Below are the code and all the weights of a small trained network. Each question names an input and a target symbol and asks about switching units off, where a switched-off unit gives its printed mean instead of its output.

import numpy as np


def w(rows, s, z=0):
    codes = np.array(rows[::2]) - 128.0
    scale = np.full(codes.shape[1], s)
    scale[-1] = z or s
    return codes * scale


def f(y):
    return np.maximum(y, 0)


def softmax(a):
    e = np.exp(a - a.max(-1, keepdims=True))
    return e / e.sum(-1, keepdims=True)


def log_softmax(a):
    a = a - a.max(-1, keepdims=True)
    return a - np.log(np.exp(a).sum(-1, keepdims=True))


def net(x, mask):
    ids = ['ΔΛΩαβεηξστψ'.index(c) for c in x.split()]
    T = len(ids)
    res = E[ids] + P[:T]
    u = 0
    for l in range(2):
        q, k, v = (res @ M[l].T for M in (Q, K, V))
        z = softmax(np.where(np.tri(T) > 0, q @ k.T / 2**0.5, -1e9)) @ v
        res = res + np.where(mask[u], z, O[l][:, -1]) @ O[l][:, :-1]
        u += 1
        y = f(res @ A[l][:, :-1].T + A[l][:, -1])
        res = res + np.where(mask[u : u + 4], y, B[l][:, -1]) @ B[l][:, :-1]
        u += 4
    return log_softmax(res[-1] @ U[:, :-1].T + U[:, -1])


Q, K, V, O, A, B = {}, {}, {}, {}, {}, {}
E = w([
[165,181,164,136,90,121],'Δ',
[150,225,76,100,57,208],'Λ',
[92,130,137,132,94,157],'Ω',
[146,111,120,57,66,111],'α',
[106,44,164,175,130,107],'β',
[156,92,153,83,169,141],'ε',
[116,195,107,125,71,64],'η',
[168,160,153,100,78,93],'ξ',
[149,184,151,208,109,145],'σ',
[251,139,85,148,140,72],'τ',
[174,113,36,97,74,121],'ψ',
],0.018)
P = w([
[255,159,198,127,14,163],'0',
[146,123,143,134,143,113],'1',
[135,119,133,142,161,104],'2',
[115,107,113,142,176,103],'3',
[96,100,95,160,192,107],'4',
[100,94,90,153,198,112],'5',
[96,84,91,163,205,112],'6',
],0.0082)
Q[0] = w([
[86,168,241,168,2,54],'0.h0',
[34,23,144,47,106,250],'0.h0',
],0.017)
K[0] = w([
[197,79,136,155,3,40],'0.h0',
[78,148,31,165,219,92],'0.h0',
],0.022)
V[0] = w([
[210,121,18,188,105,10],'0.h0',
[69,254,134,101,116,17],'0.h0',
],0.0099)
O[0] = w([
[168,131,32,241,143,2,253],'0.h0',
[87,149,71,181,3,154,167],'0.h0',
],0.0067,0.0032)
A[0] = w([
[120,191,79,29,165,44,2],'0.n0',
[2,175,164,161,175,98,223],'0.n1',
[135,173,133,150,119,87,26],'0.n2',
[246,146,37,66,176,231,46],'0.n3',
],0.0097,0.0037)
B[0] = w([
[146,99,186,163,155,170,178],'0.n0',
[192,120,152,91,99,147,177],'0.n1',
[129,100,142,147,97,173,195],'0.n2',
[50,33,134,196,98,11,254],'0.n3',
],0.011,0.0053)
Q[1] = w([
[5,84,57,141,159,153],'1.h0',
[155,11,95,118,139,176],'1.h0',
],0.023)
K[1] = w([
[3,253,90,158,215,105],'1.h0',
[121,29,7,66,218,159],'1.h0',
],0.018)
V[1] = w([
[223,125,111,1,114,43],'1.h0',
[109,64,45,60,110,93],'1.h0',
],0.014)
O[1] = w([
[142,104,13,25,48,104,188],'1.h0',
[229,227,25,198,110,255,255],'1.h0',
],0.0069,0.0053)
A[1] = w([
[218,69,39,98,180,96,253],'1.n0',
[114,106,97,164,27,160,122],'1.n1',
[254,91,32,112,185,136,46],'1.n2',
[61,143,232,58,177,203,15],'1.n3',
],0.0099,0.0048)
B[1] = w([
[153,179,82,147,227,122,248],'1.n0',
[105,91,102,130,174,131,238],'1.n1',
[51,141,240,92,74,118,232],'1.n2',
[88,118,78,173,148,250,137],'1.n3',
],0.014,0.016)
U = w([
[131,123,166,119,47,77,162],'Δ',
[253,187,141,140,73,167,194],'Λ',
[145,115,127,91,110,215,147],'Ω',
[107,182,61,69,89,160,135],'α',
[228,87,142,92,203,162,164],'β',
[198,166,135,95,106,161,164],'ε',
[130,139,68,187,65,133,164],'η',
[194,141,63,102,105,133,169],'ξ',
[119,103,155,119,140,158,79],'σ',
[154,172,110,172,135,48,1],'τ',
[135,198,178,149,94,131,50],'ψ',
],0.0063,0.0073)

Each question gives the input, a string of symbols that net reads in full, and the target symbol t.
The units are the heads (2 rows each of Q, K, V and O) and the neurons (one row each of A and B). Each row of codes is followed by its name. A weight is (code - 128) times the scale printed after its matrix; where a second scale follows, it is the last column's (O, A, B and U).
mask holds one flag per unit, layer by layer, with each layer's heads first. A switched-off unit (its flag False) gives its mean, the last column of its rows in O or B, instead of its output. The means were averaged over made-up inputs and are rounded, as every weight is.
A unit's drop is (log p(t) with every unit on - log p(t) with that unit switched off) / (log p(t) with every unit on - log p(t) with every unit switched off).
The circuit of an input: a set's keep is (log p(t) with only the set's units on - log p(t) with every unit switched off) / (log p(t) with every unit on - log p(t) with every unit switched off). Starting from all 10 units, units are removed one at a time, each time the one whose removal leaves the highest keep (on an exact tie, the one counted first), for as long as the keep stays at least 0.8.
circuit, biggest first: the units of the circuit, biggest drop first
most important unit: the unit with the biggest drop
top k neurons: the k neurons with the biggest drops, biggest first
top k neurons in layer l: the k neurons of layer l with the biggest drops, biggest first
input ξ η ψ ψ Λ Δ, target ξ: circuit, biggest first -> 1.n2, 1.h0
input Δ Δ Λ ξ, target Δ: top 2 neurons -> 1.n0, 1.n1
input α α Δ ψ Ω, target ψ: circuit, biggest first -> 1.n2, 0.n1, 1.h0, 0.n3
input Δ ψ ψ η, target Δ: circuit, biggest first -> 1.h0
input Ω Λ α ξ, target Ω: circuit, biggest first -> 0.h0, 1.n3, 1.h0, 0.n3
input Ω α Λ Λ Λ ψ Δ, target Ω: top 3 neurons -> 1.n3, 0.n3, 1.n0
input β α Ω ξ τ τ, target τ: top 3 neurons -> 1.n0, 0.n3, 1.n2
input α ψ Λ Δ Λ Δ σ, target α: circuit, biggest first -> 1.h0, 1.n2, 0.n3
input σ Λ α Δ, target σ: circuit, biggest first -> 1.h0, 1.n3
input α Δ ε η, target α: circuit, biggest first -> 1.h0, 0.n3
input Δ α Δ ψ, target α: top 4 neurons -> 1.n2, 1.n0, 1.n1, 0.n2
input β ξ η, target β: top 3 neurons -> 1.n2, 0.n0, 0.n3
input Λ Δ Λ ε ξ, target Λ: top 2 neurons -> 0.n3, 1.n1
input τ Λ σ α ξ, target τ: circuit, biggest first -> 0.h0
input ψ ψ σ ξ, target ψ: top 2 neurons -> 1.n2, 0.n3
input β Δ ψ, target α: circuit, biggest first -> 1.h0, 1.n2, 1.n0
input η Δ ξ ψ τ, target ψ: circuit, biggest first -> 1.n2, 1.h0
input α β Δ Λ Ω Δ β, target β: circuit, biggest first -> 0.h0, 1.n2
input Δ α Δ Λ β, target β: top 2 neurons -> 1.n0, 0.n3
input τ ψ α α Ω τ Ω, target τ: top 2 neurons -> 1.n0, 0.n0
input Λ ψ Δ σ, target Λ: most important unit -> 0.n3
input Δ ψ Δ β, target ψ: top 4 neurons -> 1.n2, 0.n1, 0.n3, 1.n1
input η Δ Λ ε Ω ψ η, target η: top 2 neurons in layer 0 -> 0.n2, 0.n0
input Δ Λ α α Δ Λ α, target α: top 2 neurons -> 0.n3, 1.n2
